Here is a tiny trained network, its code and every weight. The questions are about switching its units off for an input and a class, where a switched-off unit gives its printed mean instead of its output.

import numpy as np


def w(rows, s, z=0):
    codes = np.array(rows[::2]) - 128.0
    scale = np.full(codes.shape[1], s)
    scale[-1] = z or s
    return codes * scale


def norm(h):
    return h / np.sqrt((h * h).mean(-1, keepdims=True) + 1e-5)


def f(y):
    return y / 2 * (1 + np.tanh(0.7978845608 * (y + 0.044715 * y**3)))


def log_softmax(a):
    a = a - a.max(-1, keepdims=True)
    return a - np.log(np.exp(a).sum(-1, keepdims=True))


def net(x, mask):
    res = np.array(x, float).reshape(1, 6) / 4 @ E
    u = 0
    for l in range(4):
        y = f(norm(res) @ A[l][:, :-1].T + A[l][:, -1])
        res = res + np.where(mask[u : u + 7], y, B[l][:, -1]) @ B[l][:, :-1]
        u += 7
    return log_softmax(norm(res)[-1] @ U[:, :-1].T + U[:, -1])


A, B = {}, {}
E = w([
[3,114,129,62,173],'x0',
[182,86,86,62,28],'x1',
[175,217,206,135,84],'x2',
[250,82,139,100,213],'x3',
[64,235,202,88,177],'x4',
[213,204,40,118,141],'x5',
],0.0051)
A[0] = w([
[141,103,172,71,154,221],'0.n0',
[165,135,175,177,115,80],'0.n1',
[247,174,145,138,93,152],'0.n2',
[161,84,75,152,120,6],'0.n3',
[134,158,54,82,102,216],'0.n4',
[93,184,146,155,161,99],'0.n5',
[139,163,109,165,82,121],'0.n6',
],0.011,0.0016)
B[0] = w([
[129,112,224,223,121,179],'0.n0',
[169,189,131,135,117,161],'0.n1',
[137,104,196,130,96,254],'0.n2',
[90,56,73,198,83,172],'0.n3',
[165,99,95,2,174,192],'0.n4',
[110,199,124,211,184,169],'0.n5',
[80,149,100,91,53,155],'0.n6',
],0.0067,0.0055)
A[1] = w([
[218,117,156,133,69,88],'1.n0',
[107,47,4,173,138,12],'1.n1',
[69,109,2,111,116,138],'1.n2',
[172,135,210,193,121,208],'1.n3',
[151,10,246,147,30,138],'1.n4',
[207,85,116,75,48,1],'1.n5',
[132,61,92,170,136,112],'1.n6',
],0.0084,0.0024)
B[1] = w([
[164,165,157,149,6,182],'1.n0',
[201,116,165,172,156,189],'1.n1',
[254,142,113,98,180,187],'1.n2',
[100,113,139,77,141,218],'1.n3',
[94,145,131,66,116,254],'1.n4',
[63,142,99,195,87,183],'1.n5',
[137,72,205,110,178,162],'1.n6',
],0.0084,0.0062)
A[2] = w([
[132,147,14,76,143,99],'2.n0',
[30,253,108,184,228,155],'2.n1',
[86,34,121,36,104,221],'2.n2',
[160,165,146,57,133,207],'2.n3',
[104,185,92,151,41,5],'2.n4',
[159,136,78,53,183,177],'2.n5',
[155,61,100,192,89,201],'2.n6',
],0.0075,0.0019)
B[2] = w([
[153,191,83,113,178,151],'2.n0',
[26,160,94,255,59,252],'2.n1',
[141,128,70,97,215,240],'2.n2',
[126,212,115,176,186,194],'2.n3',
[139,50,102,127,54,159],'2.n4',
[135,210,94,170,73,179],'2.n5',
[133,117,68,160,123,179],'2.n6',
],0.0084,0.004)
A[3] = w([
[55,59,225,156,69,152],'3.n0',
[51,223,189,33,97,162],'3.n1',
[136,106,190,186,155,121],'3.n2',
[232,22,79,207,193,1],'3.n3',
[117,193,227,202,176,170],'3.n4',
[82,91,168,135,254,131],'3.n5',
[216,54,121,138,193,135],'3.n6',
],0.007,0.0035)
B[3] = w([
[126,123,35,98,163,223],'3.n0',
[168,74,138,168,172,254],'3.n1',
[150,229,153,68,83,156],'3.n2',
[189,33,157,253,190,219],'3.n3',
[91,130,218,112,117,241],'3.n4',
[122,76,70,61,56,215],'3.n5',
[93,90,200,179,136,220],'3.n6',
],0.0078,0.0039)
U = w([
[166,179,224,92,119,129],'0',
[163,131,112,97,5,179],'1',
[169,162,56,94,142,16],'2',
[148,218,73,124,171,3],'3',
[80,95,135,65,170,193],'4',
[4,204,140,164,126,132],'5',
[199,61,114,155,167,177],'6',
],0.019,0.0024)

Each question gives the input, the list of numbers given to net, and the class t.
The units are the neurons (one row each of A and B). Each row of codes is followed by its name. A weight is (code - 128) times the scale printed after its matrix; where a second scale follows, it is the last column's (A, B and U).
mask holds one flag per neuron, layer by layer. A switched-off neuron (its flag False) gives its mean, the last column of its row in B, instead of its output. The means were averaged over made-up inputs and are rounded, as every weight is.
A unit's drop is (log p(t) with every unit on - log p(t) with that unit switched off) / (log p(t) with every unit on - log p(t) with every unit switched off).
The circuit of an input: a set's keep is (log p(t) with only the set's units on - log p(t) with every unit switched off) / (log p(t) with every unit on - log p(t) with every unit switched off). Starting from the 12 units with the biggest drops (on a tie, the unit counted first), units are removed one at a time, each time the one whose removal leaves the highest keep (on an exact tie, the one counted first), for as long as the keep stays at least 0.8.
units of the circuit, in order: the units of the circuit, biggest drop first
unit that matters most: the unit with the biggest drop
top k neurons: the k neurons with the biggest drops, biggest first
top k neurons in layer l: the k neurons of layer l with the biggest drops, biggest first
drop of u: that unit's drop, to one decimal
input [-3,5,-4,-6,-2,-6], class 6: unit that matters most => 0.n2
input [2,7,3,7,-2,-8], class 4: units of the circuit, in order => 1.n4, 2.n2
input [-7,-7,-1,0,-1,-3], class 5: units of the circuit, in order => 1.n2, 1.n1
input [2,3,-2,7,6,5], class 0: units of the circuit, in order => 0.n0, 3.n4
input [-3,8,0,4,0,-8], class 4: top 3 neurons => 1.n4, 2.n2, 1.n3
input [3,-4,8,-2,-7,-2], class 1: top 3 neurons in layer 0 => 0.n1, 0.n6, 0.n0
input [-3,6,-2,-6,8,7], class 3: units of the circuit, in order => 0.n4, 2.n3
input [3,5,8,-3,1,-7], class 4: top 2 neurons in layer 3 => 3.n1, 3.n0
input [2,-5,4,2,-5,-2], class 4: top 2 neurons in layer 0 => 0.n4, 0.n0
input [-4,3,-1,1,3,-6], class 4: top 4 neurons => 1.n3, 1.n4, 1.n2, 1.n1
input [-5,2,-3,1,0,4], class 1: top 2 neurons => 0.n2, 1.n0
input [8,-3,-7,-7,-5,4], class 6: top 2 neurons => 1.n1, 1.n4
input [-5,6,-7,8,7,8], class 1: top 2 neurons in layer 2 => 2.n5, 2.n2
input [5,6,5,0,-2,-2], class 4: units of the circuit, in order => 2.n2
input [-8,5,-4,-8,7,-4], class 1: top 2 neurons in layer 2 => 2.n4, 2.n1
input [1,8,-5,-8,6,-5], class 2: top 2 neurons => 0.n2, 1.n2
input [-1,-6,6,3,4,0], class 5: top 2 neurons => 2.n1, 0.n5
input [0,7,5,-8,8,7], class 3: top 2 neurons in layer 0 => 0.n4, 0.n0
input [8,6,4,-5,2,-4], class 4: top 2 neurons => 1.n5, 3.n1
input [-1,4,0,-6,0,4], class 2: unit that matters most => 0.n4
input [2,-4,0,8,5,0], class 5: drop of 2.n1 => 0.3
